(in the rows, 128 means zero)
Each row has a class, written as a number after it.
[140 137 151  86 108 206 127 118 142 118 125 151 126 133 135 125 129 154
 103 102 172 124 159  93 150 125 116 119 125 122 155 162  88 133 123 121
 123 163 127 107 144 113 141 102  41  80 123] : 5
[229  69 117 125 104 132 107 137 137 149 134  80 139 172 161 193 138 145
 113 113  83 129 108  89 182 150  92  75  97 126 168  91 123  66  94 162
  78 201 148 143 146 120  86 125  84 126 115] : 0
[136  91 112 189 124 160  98 122 156  98 128  95 155 160 140 159 141 126
 142 180 123 105 142 155 113 147 124  79  84 162 100 156 117 131 181 155
 151 177 122 166 177 145 137 179 140  70 131] : 8
[133 138 162  79 111 192 127 120 138 125 111 152 115 119 137 137 127 145
 119  98 159 143 155  90 148 136 131 113 125 110 147 179  83 130 111 122
 107 165 135 121 138 113 136 122  29  81 115] : 1
[133  83 116 175  97 136  82 126 159  99 125  84 159 161 149 156 154 134
 140 172 128 100 133 160 108 131 130  83  85 168 116 126 127 134 181 147
 143 171 133 174 172 164 148 172  97  76 123] : 8
[141  81 126 184 106 143  91 133 173  85 131 102 161 160 143 166 157 125
 149 178 121  88 133 154 120 140 127  84  80 170 105 140 114 132 183 149
 152 161 130 159 173 162 140 165 118  90 143] : 8
[209  70  99 111 108 115  91 115 113 153 110  83 143 186 156 192 141 125
 131 119  97 128  89  96 186 156  90  97  93 134 156  81 133  83  98 168
  80 209 120 150 145 115  89 157  89 131 121] : 2
[124 138 147  86 108 186 128 112 120 121 119 154 116 130 138 122 131 160
 102  90 177 137 173  93 157 127 113 118 121 121 157 175  94 136 122 116
 118 156 125 116 136 109 116 125  31  80 116] : 5
[103 137  63 132 137  78 162 115  99 152  96 103 128 153 115 126 117 118
 141 161 161 130 119 160 118 104 122 151 172 165 166 101 158 119 160 121
 124 132 144 188 101 104  72 187 125 125 127] : 5
[210  51 110 109 102 110  95 138 114 138 128  60 151 178 164 187 143 142
 109 108  91 137 102  91 190 144 107  76  90 139 173  89 138  74  91 152
  68 199 156 142 140 106  97 133  90 132 122] : 4
[128  93 132 173 110 116  93 141 187  75 130 105 159 156 150 173 169 126
 156 186 114 102 124 156 118 142 147 106  73 183 103 136 120 133 182 145
 154 161 136 166 180 170 132 183 114  85 145] : 2
[135 116 124 193 108 167 103 121 168  95 123  85 162 160 148 170 148 136
 153 177 120 108 152 158  90 149 112  89  70 156 103 146  91 126 181 164
 162 166 113 167 182 152 133 194 133  89 131] : 0
[101 166  74 135 128  84 169 131 133 137 110 111 141 144 136 127 112 102
 141 176 154 130 149 174 126  99 134 162 135 164 186 121 185 106 141 118
 104 136 154 181 101 121 106 174 155 117 119] : 2
[155  43 165 100 101 156 152 133 101 106 117 113 154  92 130 157 145 125
 114 100 111  96 140  97 140 127 137 136  59  86 114 108  84 104 132 151
 127 143 163  84 126 148 180  97 140 129 142] : 7
[143  28 159  90 101 152 164 138  98 108 120 114 158  93 134 152 141 120
 121  98 111  96 146 118 136 138 146 117  67  96 122 112  87 110 129 147
 119 139 159  91 122 154 180 113 147 126 155] : 4
[113 151  72 138 130 105 160 133 112 148 104 103 133 149 122 128 107 106
 135 168 145 121 147 163 124 103 126 140 139 155 189 121 175 114 140 119
  98 133 163 178  99 112 104 153 131 106 112] : 8
[144  55 147 101 115 143 171 141 124 105 124 137 143  71 142 162 156 121
 112 122  96  93 125  95 161 111 154 135  66 111 117 105 109 111 134 132
 115 145 160  96 123 176 212  91 137 116 146] : 2
[140  98 127 189  97 119 104 133 170 105 137  92 163 153 147 163 168 152
 138 201 120 120 129 150 112 127 135  91  97 181 116 136 120 126 185 159
 158 179 135 161 177 147 142 165 137  83 126] : 2
[138  93 115 192  94 126 103 127 159  97 137  78 165 158 143 156 155 147
 124 197 127 109 130 150 104 121 120  86 103 171 113 121 109 130 187 157
 157 174 145 161 186 136 135 165 136  75 131] : 5
[140  63 141 111 118 160 170 135 108 120 124 136 136  74 159 172 151 133
 106  96 104  95 136  92 146 109 145 132  73 103 109 101 100 105 131 129
 124 129 153  96 123 184 194  97 105 119 145] : 0
[135 112 116 194 101 155  90 110 166  71 122  87 171 160 143 149 152 140
 139 176 132 118 146 165 101 155 122  91  85 168 101 151  98 136 189 150
 163 170 119 175 174 145 151 194 135  79 150] : 6
[136  39 140 112 123 161 165 131  83 122 138 119 139  99 136 141 131 111
 114 112 113  93 139 105 161 105 136 121  79 109 103 119 111 120 142 150
 113 151 140  95 128 159 179  97 133 125 152] : 5
[106 164  80 134 137  90 170 125 133 143 111 117 137 145 126 130 112 106
 146 179 153 138 145 167 129 105 133 160 136 165 187 134 178 117 145 122
 107 133 157 185 104 105 101 175 157 124 119] : 2
[216  55 109 107  94 127  93 122 118 149 112  65 151 186 152 183 128 124
 110 112  89 129  84  89 189 149  97  76 113 123 143  78 119  60  90 179
  73 211 133 133 150 109  82 154  93 127 129] : 1
[118  69 149 105 114 127 158 118  94 131 125 143 132  78 142 149 178 133
 136  99 122 107 142 106 149 127 145 133  82 121 106 102 125 118 139 131
 125 138 133 109 114 174 166 118 112 148 151] : 2
[124  94 130 176  79 106  91 126 165  88 121  88 159 143 153 160 156 151
 139 181 127 116 133 152 104 122 139  88  91 163 110 132 125 121 171 152
 141 161 154 179 173 165 138 192 101  83 126] : 1
[149  51 141 106 127 172 161 124  91 132 130 114 136 105 131 146 134 109
 121 107  95 107 124 102 178 115 135 119  81 100 114 123 111 115 134 166
 109 150 143 101 130 155 185 108 126 124 155] : 3
[158  94 137 190  98 139  95 142 204  82 136  99 162 151 156 172 144 141
 146 183 107 102 142 155  97 141 134  97  66 162 104 138 123 129 177 154
 160 154 135 156 174 172 152 169 131  95 133] : 0
[109 164  74 141 140 104 166 133 132 122 104  96 144 140 123 122 114 114
 133 161 146 127 145 160 130 101 124 146 148 157 190 116 174 107 139 136
  99 124 161 172 111 112 111 190 134 111 124] : 3
[128 152 158  80 105 190 136 115 149 127 111 162 120 116 149 149 143 140
 140 106 175 129 143 102 145 133 131 128 114 117 169 170 105 134 115 110
 121 172 119 109 132 127 156 109  33  89 111] : 2
[118 131  67 145 137 120 176 131 127 151 106 101 137 129 130 132 103 109
 156 179 143 119 127 169 125  87 129 133 159 149 202 108 176 124 153 123
  99 159 160 176  99 113 122 147 137 103 110] : 8
[132 113 120 187 109 141 107 119 168  83 123  94 166 153 141 162 157 122
 147 182 133 114 151 163  97 151 124  98  73 170 100 163 101 129 183 154
 158 170 117 170 176 144 139 198 145  85 138] : 2
[141  97 128 187  91 147  90 121 176  82 124  82 172 148 155 156 154 152
 127 180 126 110 135 167 103 140 131  86 102 151 109 130 114 127 175 148
 148 175 142 163 170 151 166 170 113  77 135] : 6
[131  42 136 118 125 154 164 140  90 116 141 117 136  91 132 132 139 112
 104 112 110  96 140  96 160 102 144 126  85 102 107 116 107 113 145 148
 110 155 151  93 123 162 178  84 135 109 151] : 5
[141 115 119 197  91 162  97 118 170  72 125  88 175 163 146 141 142 130
 118 171 127 117 155 164 109 159 125  91  81 163 102 162  95 127 183 153
 155 174 118 169 174 138 151 186 149  75 144] : 6
[137 117 119 199  99 172  96 116 170  79 131  82 175 166 146 136 147 132
 124 164 115 115 162 155 126 149 110  90  69 165 104 161  97 128 177 166
 159 159 123 167 185 135 138 195 153  81 143] : 3
[155  67 145 104 110 167 169 139 114 107 123 125 151  73 140 149 145 119
  98 104  90 101 119  92 170 105 141 126  85 103 119 104 106 101 127 147
 116 137 160  88 128 169 211  94 123 109 159] : 3
[126  54 136  98 117 139 172 136 104 112 128 141 142  71 145 157 161 120
 115 109 112  99 130  94 156 112 162 136  75 114 111 113 103 106 136 136
 116 141 150 100 126 176 202  96 128 109 150] : 2
[108 141  59 137 131  90 159 114 108 148  93 101 139 152 125 132 118 108
 150 151 136 137 117 156 137 104 120 150 160 160 182 103 160 122 140 129
 115 120 148 182 104 105  88 199 110 116 129] : 3
[ 86 150  78 141 132  82 175 126 106 131 111  99 139 145 129 116 111 116
 127 167 165 125 139 163 130  86 129 149 148 169 190 118 175 112 154 124
 108 129 160 179 111 113  86 177 136 114 121] : 5
[135 101 123 185  90 117 103 135 171 103 131  94 163 143 155 170 166 147
 142 200 122 117 135 155 108 123 135  99  89 174 115 125 124 133 190 152
 153 181 140 164 176 152 154 168 133  81 126] : 2
[126 131 164  94 102 171 126 121 142 125 119 153 127 134 156 131 134 160
 113  92 166 133 163 103 153 140 134 122 117 118 157 167 106 140 112 107
 114 151 131 116 133 125 143 109  39  88 111] : 4
[229  55 102  97 113 133  93 118 103 153 111  78 135 180 139 198 152 123
 148  92 124 118  91  79 187 172  74  59 109 124 151  78 124  77 102 162
  77 202 145 150 152 117  85 141  66 123 125] : 8
[ 91 135  63 139 131 101 158 120  94 167  91 109 122 147 124 141 119 107
 158 161 154 124 121 164 121  95 124 141 152 160 172 113 167 122 151 122
 102 137 136 192  96 110  92 190 119 128 116] : 8
[142 104 148  76 106 208 135 104 124 147 111 169 130 143 160 161 132 141
 142  85 148 119 154  96 164 157 129 110 103 130 155 159  87 142 115 111
 113 155 109 113 136 101 148  94  11  87 132] : 8
[105 138  62 139 105  89 163 105 109 153  79 103 137 155 118 135 115 114
 159 157 158 132 130 159 124 103 116 144 166 149 157 100 152 114 140 131
 112 122 153 186 101 113  73 212 129 128 126] : 1
[205  67 105 102 103 115 100 117 116 149 111  84 136 180 155 202 146 138
 132 109 108 124  74  95 196 154 103  90 101 139 156  73 139  73 108 168
  76 204 125 139 151 121  84 153  79 145 130] : 2
[132 111 111 198 113 157  90 107 163  67 122  87 166 166 140 152 143 141
 138 172 131 116 149 166 102 168 117  86  89 160 107 146  97 133 184 151
 151 175 117 173 178 137 144 200 127  75 147] : 6
[133  56 142 104 120 134 166 134  92 119 128 130 135  78 141 158 152 119
 126 117 111 107 125 106 157 114 151 128  71 112 121 114 121 116 144 144
 111 153 148 106 122 173 190  96 126 130 147] : 2
[ 96 157  83 135 121  82 162 132 113 138 104  98 140 143 121 125 106 110
 132 169 140 137 151 160 126  95 135 142 149 155 179 123 167  95 135 135
  89 129 163 185 108 111  80 191 130 116 118] : 1
[123 138  58 140 140 109 165 118 136 127  97  80 150 152 124 124 114 104
 158 164 142 134 141 165 143  95 115 137 148 160 187 118 164 119 151 146
  99 134 144 180 108 104 111 202 134 116 134] : 3
[140  45 165 102 106 171 169 141  96 116 117 114 153  82 138 149 148 115
 117 102  97  99 144  95 135 130 148 116  74 101 113 114  76 102 115 158
 105 152 158  89 131 143 170 113 131 113 150] : 1
[221  55 112  98 117  95 107 120 102 134 108  69 124 186 145 189 143 160
 111 110  99 136  98  84 196 153  89  90 101 131 153  79 115  70 111 167
  73 210 132 143 147 112  71 152  83 125 123] : 7
[141 151 149  88 104 201 119 114 136 111 108 151 124 123 141 128 131 150
 111  95 163 136 159  99 145 149 120 119 119 103 157 170  88 133 111 115
 116 169 123 117 127 120 160 114  44  72 118] : 6
[118  33 145 110 117 136 162 131  71 125 135 124 128  97 139 139 138 117
 105 107 118  98 120  98 164 103 144 127  79 106 115 114 108 120 152 147
 110 159 140  99 118 159 179  92 119 130 150] : 5
[222  69 108 102 112 110 105 127 113 144 109  65 132 181 142 188 145 148
 116 111  97 136 108  84 195 146  92  94 110 124 136  78 123  66 107 168
  72 202 136 133 147 108  74 141  94 126 124] : 7
[151 121 160  81  82 193 132 113 137 127 119 171 142 119 165 145 128 155
 119  81 147 139 159 110 152 163 135 120 115 125 157 150  95 139 111 110
 110 154 119 113 133  99 157 101  31 105 140] : 6
[ 96 175  87 149 136 103 182 130 138 143 106 114 138 144 136 126 109 108
 148 165 148 123 146 171 119 102 122 157 146 152 188 121 159 104 143 128
 105 123 147 190 104 126  86 177 136 125 117] : 0
[135  45 149 105  93 126 149 117  88 132 121 126 145  99 141 147 160 134
 130  93 113 107 125 105 151 135 151 124  83 110 115  86 131 123 137 135
 130 139 149 101 113 179 173  99 116 146 150] : 4
[220  46 122 102 109 116 112 131 119 144 119  60 133 184 142 177 149 141
 117 110  90 129 101  98 192 157 104  76 100 131 146  87 120  80 101 165
  69 203 155 150 149 129  82 145 104 121 128] : 4
[129 147 149  87 103 196 122 111 135 113 109 151 123 129 148 132 139 155
 126  87 158 132 156  92 167 139 112 119 106 113 170 169  97 129 108 126
 115 154 125 118 135 121 144 127  23  78 122] : 3
[110 165  77 146 128 106 163 123 130 135 106  94 145 147 122 121 104 105
 141 165 146 128 149 179 132  99 122 147 147 150 185 123 175 108 148 140
 106 122 161 185 114 114  96 193 140 117 127] : 3
[115 139  58 127 136  96 176 123 133 132 104 104 140 149 129 142 115 104
 171 183 148 134 134 165 136  97 131 151 133 171 198 122 174 114 148 130
  97 151 150 187 102 114 104 185 144 113 130] : 2
[159  37 160  91 103 150 158 143 108 110 119 116 151  90 133 157 137 126
 110 106 103 100 138 101 137 128 146 135  67  92 113 100  90 108 135 149
 119 148 156  79 124 138 189  92 147 130 142] : 7
[101 127  60 134 120  88 169 115 103 154  84  99 135 146 124 142 116 113
 157 161 151 128 122 156 120  91 134 148 165 160 164 103 143 114 147 134
 109 125 147 186 105 112  83 203 123 125 127] : 1
[107 139  63 128 123  92 163 121 129 132  90  86 146 138 114 129 112 106
 161 175 143 135 148 153 128  85 127 139 152 148 184 115 151 104 147 144
  98 138 145 173 101 110  96 203 145 111 125] : 1
[143  99 122 172  93 121  92 123 171  87 128  80 159 159 144 165 154 145
 122 186 123 110 133 159 101 131 131  98  94 155 111 120 120 122 179 145
 157 179 146 158 176 150 141 170 119  92 119] : 7
[224  65 111 106 104 116 102 129 121 141 111  64 131 190 144 180 140 143
 101 113  92 131 104  88 195 143  93 100  99 128 139  80 114  72 107 166
  68 205 136 142 145 109  81 140  94 132 121] : 7
[138  50 141 111 124 144 167 131  80 118 128 124 137  90 145 147 145 122
 115 102  99 104 127  96 175 119 139 120  74 108 125 114 121 112 136 160
 108 149 147 102 125 165 188 110 119 122 152] : 3
[ 94 127  67 133 135  76 168 117 109 146  94  94 134 156 129 134 118 119
 162 163 154 127 121 177 124 101 131 149 163 158 175 105 150 128 150 121
 120 121 146 184 103 120  83 193 146 126 127] : 4
[156  85 123 190  95 127  90 126 177  68 128  93 170 161 146 157 153 141
 129 181 115 112 127 161 112 151 135  91  88 171 105 139 116 133 176 152
 150 165 137 168 170 155 148 182 126  87 150] : 6
[123 119 118 203 104 155 103 121 167  90 130  99 160 162 152 159 145 142
 138 166 128 112 167 158 101 151 118  94  72 164 100 151 101 129 186 159
 160 154 116 170 184 156 119 200 127  86 130] : 0
[126 150  75 152 123 133 176 125 148 134 104  83 153 131 133 121 103 112
 138 174 132 129 133 169 135  86 122 139 153 140 202 114 168 114 145 137
 109 152 160 156 103 104 131 163 153 105 120] : 3
[213  64 108 109  90 126 101 122 110 128 115  76 148 171 133 183 154 136
 124  98 125 119 105  77 184 153  67  73 108 130 143  71 111  65 111 161
  87 195 145 146 152 119  80 157  81 123 136] : 5
[128  90 121 186  99 119  89 135 167  82 140  85 163 154 151 144 143 137
 118 180 129 108 129 159 107 119 136  99  98 166 117 129 132 125 183 148
 151 175 143 160 173 158 131 164 107  72 134] : 5
[107 139  79 153 126 106 189 130 129 139 104  95 145 135 129 129 102 106
 147 185 146 118 123 168 130  87 126 140 161 153 191 104 174 119 162 126
 101 162 159 174 107 106 108 158 138 111 118] : 5
[154 131 161 101 111 203 129 103 143 126 118 159 124 132 146 153 134 150
 132 102 163 136 139 111 130 160 126 113 135 111 155 161  88 144 114 121
 114 173 123 111 144 105 147 118  24  87 136] : 6
[220  74 106 111 100 111  91 118 112 130 110  77 143 178 136 196 150 152
 133  96 123 134  98  70 186 158  74  88 108 125 145  70 107  65 112 162
  87 192 137 147 155 110  81 149  77 133 125] : 7
[146  96 133 196  94 139 100 135 193  90 131 105 162 157 156 175 152 148
 153 179 115 103 133 153 105 138 131  98  77 167 104 128 126 127 179 158
 161 152 135 160 175 173 132 181 121  98 137] : 0
[141  50 140  97 120 173 160 141 105 120 119 129 147  73 140 156 157 115
 100 101 101  81 131  86 161 109 151 120  79 105 107 100  98 103 133 132
 116 138 158  92 125 172 209  78 125 100 143] : 8
[142 110 123 196 106 166  97 120 181  80 130  76 167 165 144 144 149 129
 142 167 115 113 143 156 120 151 121  91  78 166 102 150 103 129 182 160
 161 165 125 161 183 144 142 186 141  74 147] : 3
[218  74  99 107 113 144  91 114 121 144 112  66 143 190 150 187 136 133
 120 102  91 125  85  93 202 158  92  78 106 127 156  83 137  69  93 182
  79 197 128 127 158 108  82 161  81 127 135] : 3
[137 122 155  91  81 192 154 129 155 123 119 167 115 121 140 137 137 147
 113 101 166 119 157 100 145 121 128 120 138 119 152 157  81 145 125 102
 117 157 128  90 131 111 137  99  32  85 127] : 5
[125 154 154  81 113 203 118 115 137 123 118 152 124 129 147 124 131 145
 107  85 156 141 155  96 167 132 117 121 118 111 163 177  96 127 104 126
 114 154 120 113 139 111 141 126  29  80 120] : 3
[126 150  60 137 125 100 157 122 126 124 100  83 147 149 121 111 111 109
 139 155 131 143 154 158 145  99 112 143 131 162 195 121 167 113 142 137
 107 131 147 179 100 109 100 200 148 110 127] : 3
